A =
-1.7   0.1   0.5   1.4   1.2
 0.9   0.4   0.8  -0.6  -0.6
 0.0   1.1  -1.7   2.3   0.9
 0.5  -0.5   0.7   1.7   0.9
-0.4   0.9  -0.9   2.5   0.1
 1.4  -1.3   1.5  -0.6  -0.2
 1.6   1.2  -0.6  -0.1   1.3
A[0, 0] = -1.7
A[1, 0] = 0.9
A[3, 4] = 0.9
A[:, 2] = [0.5, 0.8, -1.7, 0.7, -0.9, 1.5, -0.6]
A[1, 2] = 0.8
A[:, 4] = [1.2, -0.6, 0.9, 0.9, 0.1, -0.2, 1.3]
A[5] = [1.4, -1.3, 1.5, -0.6, -0.2]
A[0] = [-1.7, 0.1, 0.5, 1.4, 1.2]
A[6] = [1.6, 1.2, -0.6, -0.1, 1.3]
A[2, 1] = 1.1
A[6, 3] = -0.1
A[2, 0] = 0.0
A[3, 1] = -0.5
A[4, 0] = -0.4
A[4, 4] = 0.1
A[5, 0] = 1.4
A[:, 3] = [1.4, -0.6, 2.3, 1.7, 2.5, -0.6, -0.1]
A[5, 1] = -1.3
A[3] = [0.5, -0.5, 0.7, 1.7, 0.9]
A[6, 0] = 1.6
A[6, 4] = 1.3

m = [[698, -625, 81, 525], [310, -98, -252, 234], [-78, 21, 831, 768]]
m[0][0] => 698
m[1][2] => -252
m[2][2] => 831
m[2] => [-78, 21, 831, 768]
m[2][3] => 768
m[0][1] => -625

arr = [[8519, 7577, 6788, 6112, 7884, 7579, 4496, 7186, 3581, 7041, 7908, 6408, 5576, 2815], [4165, 3230, 4529, 6634, 1725, 5140, 8008, 2795, 4174, 2457, 8551, 7987, 4225, 3529], [5752, 5841, 2292, 8418, 7454, 3972, 3482, 7608, 8352, 7920, 8536, 5214, 2163, 6607], [3149, 4786, 6122, 2855, 7627, 1990, 7673, 1629, 2635, 2089, 6712, 2251, 3824, 4653], [4111, 5462, 2870, 2007, 8475, 6975, 1788, 7440, 1779, 6219, 8266, 4016, 5032, 7036], [3940, 2427, 2498, 5492, 8223, 5101, 3319, 6577, 2873, 3838, 6740, 2508, 6080, 2494], [2413, 7842, 8235, 4427, 8079, 4000, 2219, 5874, 6571, 7833, 4690, 5078, 7937, 8149], [5186, 7507, 5042, 5287, 6989, 2962, 3386, 4325, 5606, 7452, 3545, 6461, 3519, 1757], [4410, 2134, 4175, 4241, 1771, 5083, 6185, 2661, 3223, 5695, 7829, 8225, 6428, 5196], [3840, 7922, 4584, 7200, 1941, 1800, 6876, 4264, 8442, 4602, 3011, 4190, 2103, 1847], [5331, 1930, 5378, 5451, 5591, 6701, 5368, 1700, 5888, 7763, 5765, 8104, 3437, 6734], [4898, 4351, 4997, 3994, 2824, 6659, 8244, 1771, 3041, 5429, 6891, 6206, 2647, 1955]]
arr[0, 0]: 8519
arr[9, 3]: 7200
arr[:, 13]: [2815, 3529, 6607, 4653, 7036, 2494, 8149, 1757, 5196, 1847, 6734, 1955]
arr[7, 5]: 2962
arr[8, 7]: 2661
arr[:, 1]: [7577, 3230, 5841, 4786, 5462, 2427, 7842, 7507, 2134, 7922, 1930, 4351]
arr[2, 2]: 2292
arr[:, 11]: [6408, 7987, 5214, 2251, 4016, 2508, 5078, 6461, 8225, 4190, 8104, 6206]
arr[6, 0]: 2413
arr[11, 5]: 6659
arr[1]: [4165, 3230, 4529, 6634, 1725, 5140, 8008, 2795, 4174, 2457, 8551, 7987, 4225, 3529]
arr[11, 10]: 6891
arr[:, 3]: [6112, 6634, 8418, 2855, 2007, 5492, 4427, 5287, 4241, 7200, 5451, 3994]
arr[7, 12]: 3519
arr[8, 9]: 5695
arr[7, 9]: 7452
arr[10, 1]: 1930
arr[11, 13]: 1955
arr[0, 13]: 2815
arr[10, 4]: 5591
arr[6, 2]: 8235
arr[:, 10]: [7908, 8551, 8536, 6712, 8266, 6740, 4690, 3545, 7829, 3011, 5765, 6891]
arr[3, 7]: 1629
arr[6, 5]: 4000
arr[:, 5]: [7579, 5140, 3972, 1990, 6975, 5101, 4000, 2962, 5083, 1800, 6701, 6659]
arr[:, 7]: [7186, 2795, 7608, 1629, 7440, 6577, 5874, 4325, 2661, 4264, 1700, 1771]
arr[:, 6]: [4496, 8008, 3482, 7673, 1788, 3319, 2219, 3386, 6185, 6876, 5368, 8244]
arr[4, 0]: 4111
arr[5, 9]: 3838
arr[7, 11]: 6461
arr[11]: [4898, 4351, 4997, 3994, 2824, 6659, 8244, 1771, 3041, 5429, 6891, 6206, 2647, 1955]
arr[7, 0]: 5186
arr[:, 9]: [7041, 2457, 7920, 2089, 6219, 3838, 7833, 7452, 5695, 4602, 7763, 5429]
